[[  2.8  20.6   2.9 -18.4  57.7  63.8 -10.7 -14.4]
 [ -1.2  43.4   5.0  -2.6   7.2  -1.2 -16.6   2.7]
 [ -0.1  25.5   3.9  -9.9  -0.4  19.9 -15.3  -2.1]
 [ -0.6   4.1   1.7 -10.6 -27.5   4.1 -10.2  -4.9]
 [ -1.9   7.1  -0.9 -13.3 -30.0   2.8 -25.2 -11.3]
 [  2.2  -5.9   3.4 -16.4  -6.4  38.7   1.5  -6.9]
 [  2.1   3.0   5.9 -12.4 -24.5  65.7   4.9   4.7]]
=>
[[ -1.9   7.1  -0.9 -13.3 -30.0   2.8 -25.2 -11.3]
 [ -1.2  43.4   5.0  -2.6   7.2  -1.2 -16.6   2.7]
 [ -0.6   4.1   1.7 -10.6 -27.5   4.1 -10.2  -4.9]
 [ -0.1  25.5   3.9  -9.9  -0.4  19.9 -15.3  -2.1]
 [  2.1   3.0   5.9 -12.4 -24.5  65.7   4.9   4.7]
 [  2.2  -5.9   3.4 -16.4  -6.4  38.7   1.5  -6.9]
 [  2.8  20.6   2.9 -18.4  57.7  63.8 -10.7 -14.4]]

[[ 16.6 -44.3 -15.9  24.8  46.1  18.0 -39.3  29.8  20.6 -57.9  26.9  -2.9
    1.2  23.2 -10.6  62.8]
 [-34.0  -5.6  48.0   0.8 -10.8  12.8  40.5 -28.9  -7.9  -3.8  19.4  41.2
    3.3   7.9  -6.5 -42.7]
 [  0.2 -40.6  21.3  29.0 -19.8 -36.7  36.2  35.1  -5.0  15.7 -18.1  34.2
    6.8 -42.5 -20.0   9.8]]
=>
[[-34.0  -5.6  48.0   0.8 -10.8  12.8  40.5 -28.9  -7.9  -3.8  19.4  41.2
    3.3   7.9  -6.5 -42.7]
 [  0.2 -40.6  21.3  29.0 -19.8 -36.7  36.2  35.1  -5.0  15.7 -18.1  34.2
    6.8 -42.5 -20.0   9.8]
 [ 16.6 -44.3 -15.9  24.8  46.1  18.0 -39.3  29.8  20.6 -57.9  26.9  -2.9
    1.2  23.2 -10.6  62.8]]

[[ 19.2 -12.9  -0.7  -8.0  12.1  -4.4  41.0  17.9  10.3]
 [-21.3 -23.3 -10.9 -26.5  24.3  11.7 -16.8 -36.2 -60.0]
 [ 14.6 -18.1  42.9 -19.4  30.8 -47.9 -16.5 -19.2  -1.8]]
=>
[[-21.3 -23.3 -10.9 -26.5  24.3  11.7 -16.8 -36.2 -60.0]
 [ 14.6 -18.1  42.9 -19.4  30.8 -47.9 -16.5 -19.2  -1.8]
 [ 19.2 -12.9  -0.7  -8.0  12.1  -4.4  41.0  17.9  10.3]]

[[-13.0  -0.5 -13.0   1.1  40.4 -35.1 -50.5 -10.6  22.8   9.0  -5.6  -4.8
  -12.1]
 [ 27.1  12.3 -21.6  -3.5  12.5   6.9 -24.2  13.5 -38.0  -3.9  19.8  -0.6
   24.6]
 [ 11.1  -2.0 -23.9 -18.6  11.3  21.5   8.0  20.2 -48.9   9.5   4.7  -1.2
   -0.5]
 [ -9.4   3.8  -3.6   7.3  -5.1  -1.0  17.7 -19.8 -30.4  -1.8   9.1   5.9
   25.6]
 [ 22.3  11.6 -55.7   0.5 -38.1  -4.4  15.8   7.8  -5.4  22.5  -7.9  -6.9
   38.8]
 [ -8.3 -15.5   5.0 -34.4 -16.9  12.8 -50.0  -2.7 -28.9  -5.8 -21.2  13.5
    0.5]]
=>
[[-13.0  -0.5 -13.0   1.1  40.4 -35.1 -50.5 -10.6  22.8   9.0  -5.6  -4.8
  -12.1]
 [ -9.4   3.8  -3.6   7.3  -5.1  -1.0  17.7 -19.8 -30.4  -1.8   9.1   5.9
   25.6]
 [ -8.3 -15.5   5.0 -34.4 -16.9  12.8 -50.0  -2.7 -28.9  -5.8 -21.2  13.5
    0.5]
 [ 11.1  -2.0 -23.9 -18.6  11.3  21.5   8.0  20.2 -48.9   9.5   4.7  -1.2
   -0.5]
 [ 22.3  11.6 -55.7   0.5 -38.1  -4.4  15.8   7.8  -5.4  22.5  -7.9  -6.9
   38.8]
 [ 27.1  12.3 -21.6  -3.5  12.5   6.9 -24.2  13.5 -38.0  -3.9  19.8  -0.6
   24.6]]

[[ -8.1  -2.2  -7.4  -2.5 -22.3  -0.6   1.0  -1.8  -6.9  17.5  -8.0  13.8]
 [-16.8  -9.1  -4.5   8.8   1.9 -38.1  -2.2   7.3  -0.8 -50.4 -21.2   6.1]
 [-21.9 -26.8  12.1  -2.0 -34.4 -14.3 -10.9 -21.4  -9.3 -18.5  29.0   5.0]]
=>
[[-21.9 -26.8  12.1  -2.0 -34.4 -14.3 -10.9 -21.4  -9.3 -18.5  29.0   5.0]
 [-16.8  -9.1  -4.5   8.8   1.9 -38.1  -2.2   7.3  -0.8 -50.4 -21.2   6.1]
 [ -8.1  -2.2  -7.4  -2.5 -22.3  -0.6   1.0  -1.8  -6.9  17.5  -8.0  13.8]]

[[  0.7   7.5 -27.4 -31.7 -11.9  12.4  14.7   3.1]
 [ 11.1  15.9  -4.2 -50.7 -26.2  10.3  23.9  15.3]
 [ -3.5  -8.0 -19.7  -9.9  -9.5  20.8 -46.8  -3.5]
 [ 15.5  16.0 -24.3 -46.5 -17.8  18.0 -47.7  18.7]
 [ 13.2   6.4   8.2 -36.7 -21.8  22.7 -61.3  15.2]]
=>
[[ -3.5  -8.0 -19.7  -9.9  -9.5  20.8 -46.8  -3.5]
 [  0.7   7.5 -27.4 -31.7 -11.9  12.4  14.7   3.1]
 [ 11.1  15.9  -4.2 -50.7 -26.2  10.3  23.9  15.3]
 [ 13.2   6.4   8.2 -36.7 -21.8  22.7 -61.3  15.2]
 [ 15.5  16.0 -24.3 -46.5 -17.8  18.0 -47.7  18.7]]

[[ -4.2   6.7   7.0   2.8   3.6  -2.4   8.3  -2.7 -10.3   1.8  -3.7]
 [-39.0 -34.1  29.5 -19.7  13.5 -29.0 -20.2 -47.4   9.9  -3.1  36.5]
 [ 37.0  32.7  58.9 -27.7   5.0  19.6 -12.7  19.4  30.5  35.2  27.0]
 [ 10.6   4.7  -6.5  -4.5  -0.5 -15.0  -6.3   2.6  -4.7   1.1  -0.7]]
=>
[[-39.0 -34.1  29.5 -19.7  13.5 -29.0 -20.2 -47.4   9.9  -3.1  36.5]
 [ -4.2   6.7   7.0   2.8   3.6  -2.4   8.3  -2.7 -10.3   1.8  -3.7]
 [ 10.6   4.7  -6.5  -4.5  -0.5 -15.0  -6.3   2.6  -4.7   1.1  -0.7]
 [ 37.0  32.7  58.9 -27.7   5.0  19.6 -12.7  19.4  30.5  35.2  27.0]]

[[  4.5  64.8   7.9 -29.5  14.3  -9.1   4.6   0.6  40.7 -48.0]
 [-54.0 -19.3   5.9  10.7 -56.7  -6.0 -10.1 -32.3  36.8  13.8]
 [-10.9 -31.0 -21.7  23.8 -38.7  22.2 -18.2 -20.6 -52.3  42.0]
 [ -3.2 -66.4  -6.9  30.0 -10.7   8.3  -2.0   4.0 -40.1  46.5]
 [-47.0  39.1  -7.4   1.8 -60.5   6.2  -4.9 -16.5  20.8 -35.4]]
=>
[[-54.0 -19.3   5.9  10.7 -56.7  -6.0 -10.1 -32.3  36.8  13.8]
 [-47.0  39.1  -7.4   1.8 -60.5   6.2  -4.9 -16.5  20.8 -35.4]
 [-10.9 -31.0 -21.7  23.8 -38.7  22.2 -18.2 -20.6 -52.3  42.0]
 [ -3.2 -66.4  -6.9  30.0 -10.7   8.3  -2.0   4.0 -40.1  46.5]
 [  4.5  64.8   7.9 -29.5  14.3  -9.1   4.6   0.6  40.7 -48.0]]
